Look-ups in named tables: a row name and a column name give one cell, copied from the table.

Voses =
cols = Per, Gulab, Dusa, Zaru, Pufol, Sofeva, Nevizen, Mesuso, Buzi
Tusu: [147, 180, 60, 118, 194, 151, 178, 103, 70]
Tusa: [124, 175, 152, 73, 46, 133, 106, 148, 152]
Bog: [104, 197, 116, 93, 81, 142, 151, 145, 139]

Buzi of Bog = 139
Buzi of Tusu = 70
Sofeva of Bog = 142
Per of Tusa = 124
Pufol of Tusu = 194
Dusa of Tusa = 152
Zaru of Bog = 93
Zaru of Tusa = 73
Buzi of Tusa = 152

Table Nemamud
	Det	Nifamip	Puniza	Miz	Kunupa	Fekirod	Nol	Puf	Gub	Kotam
Ven	163	138	116	155	168	144	122	81	107	35
Sado	202	191	120	174	182	186	208	88	87	44
Pepo	96	112	80	133	70	81	115	186	127	163

Ven, Gub -> 107
Ven, Fekirod -> 144
Sado, Kunupa -> 182
Sado, Gub -> 87
Sado, Nol -> 208
Ven, Nifamip -> 138
Pepo, Miz -> 133
Ven, Puf -> 81
Pepo, Det -> 96
Pepo, Nifamip -> 112
Sado, Nifamip -> 191
Pepo, Nol -> 115
Ven, Det -> 163

Table Nekego
cols = Rekeb, Kiv, Par, Muret, Mupa, Rakipu
Gibib: [110, 123, 141, 93, 148, 85]
Tuviz: [94, 117, 69, 115, 134, 70]
Nanumo: [96, 121, 100, 149, 125, 83]
Funaz: [96, 96, 118, 93, 93, 146]
Tezomab: [248, 232, 40, 242, 227, 71]

Rekeb of Gibib is 110
Par of Nanumo is 100
Kiv of Tezomab is 232
Mupa of Tuviz is 134
Muret of Tezomab is 242
Rekeb of Nanumo is 96
Par of Gibib is 141
Mupa of Nanumo is 125
Rekeb of Tuviz is 94
Muret of Funaz is 93
Rakipu of Nanumo is 83
Rakipu of Funaz is 146
Muret of Nanumo is 149
Row with the largest Kiv: Tezomab

Diser =
cols = Luvunu, Far
Febip: [51, 28]
Felo: [45, 76]
Fom: [53, 31]
Labopov: [70, 34]
Mabavil: [26, 69]
Sinuki: [49, 28]
Tesot: [43, 23]
Vadore: [55, 37]
Maloza: [41, 81]
Zavurin: [89, 53]
Bas: [36, 81]
Zulisob: [33, 51]
Razavus: [69, 33]

What is the Luvunu of Felo in Diser?
45
What is the Far of Razavus in Diser?
33
What is the Far of Zavurin in Diser?
53
What is the Far of Febip in Diser?
28
What is the Luvunu of Tesot in Diser?
43
What is the Luvunu of Febip in Diser?
51
What is the Luvunu of Sinuki in Diser?
49
What is the Luvunu of Labopov in Diser?
70
What is the Far of Fom in Diser?
31
What is the Far of Maloza in Diser?
81
What is the Far of Zulisob in Diser?
51
What is the Luvunu of Razavus in Diser?
69
What is the Luvunu of Mabavil in Diser?
26
What is the Luvunu of Fom in Diser?
53
What is the Luvunu of Zulisob in Diser?
33
What is the Far of Bas in Diser?
81
Which row has the largest Luvunu? Zavurin

Lat =
         Zivamo  Sugit
Ked       12.48  60.13
Bezu       4.62  81.28
Miz       61.21  11.54
Big       12.68  64.65
Letom     70.29  80.12
Pegalel   29.18  59.96

Zivamo of Letom is 70.29
Sugit of Ked is 60.13
Sugit of Bezu is 81.28
Zivamo of Ked is 12.48
Zivamo of Big is 12.68
Sugit of Big is 64.65
Zivamo of Miz is 61.21
Zivamo of Pegalel is 29.18
Zivamo of Bezu is 4.62
Row with the largest Sugit: Bezu

Pupu:
cols = Keb, Bemin, Kulu, Lezus, Sepo, Bel, Miziz, Goz
Kuzaba: [745, 631, 585, 814, 690, 539, 684, 696]
Lak: [752, 586, 585, 813, 761, 487, 669, 710]
Mem: [694, 482, 513, 751, 800, 88, 650, 747]
Zoza: [653, 494, 537, 772, 800, 191, 638, 777]
Val: [547, 793, 607, 676, 551, 720, 611, 780]
Vodenok: [685, 502, 524, 764, 849, 166, 659, 772]
Gazo: [539, 656, 653, 694, 464, 518, 569, 924]
Vedevaz: [680, 770, 588, 808, 466, 665, 710, 843]
Kag: [783, 539, 606, 805, 908, 498, 664, 723]
Tidovul: [560, 634, 701, 677, 717, 647, 696, 355]

Lak, Sepo -> 761
Tidovul, Sepo -> 717
Kuzaba, Kulu -> 585
Tidovul, Bemin -> 634
Lak, Bemin -> 586
Kag, Keb -> 783
Mem, Kulu -> 513
Lak, Keb -> 752
Gazo, Kulu -> 653
Gazo, Bel -> 518
Kag, Goz -> 723
Mem, Bel -> 88
Val, Lezus -> 676
Row with the largest Bemin: Val

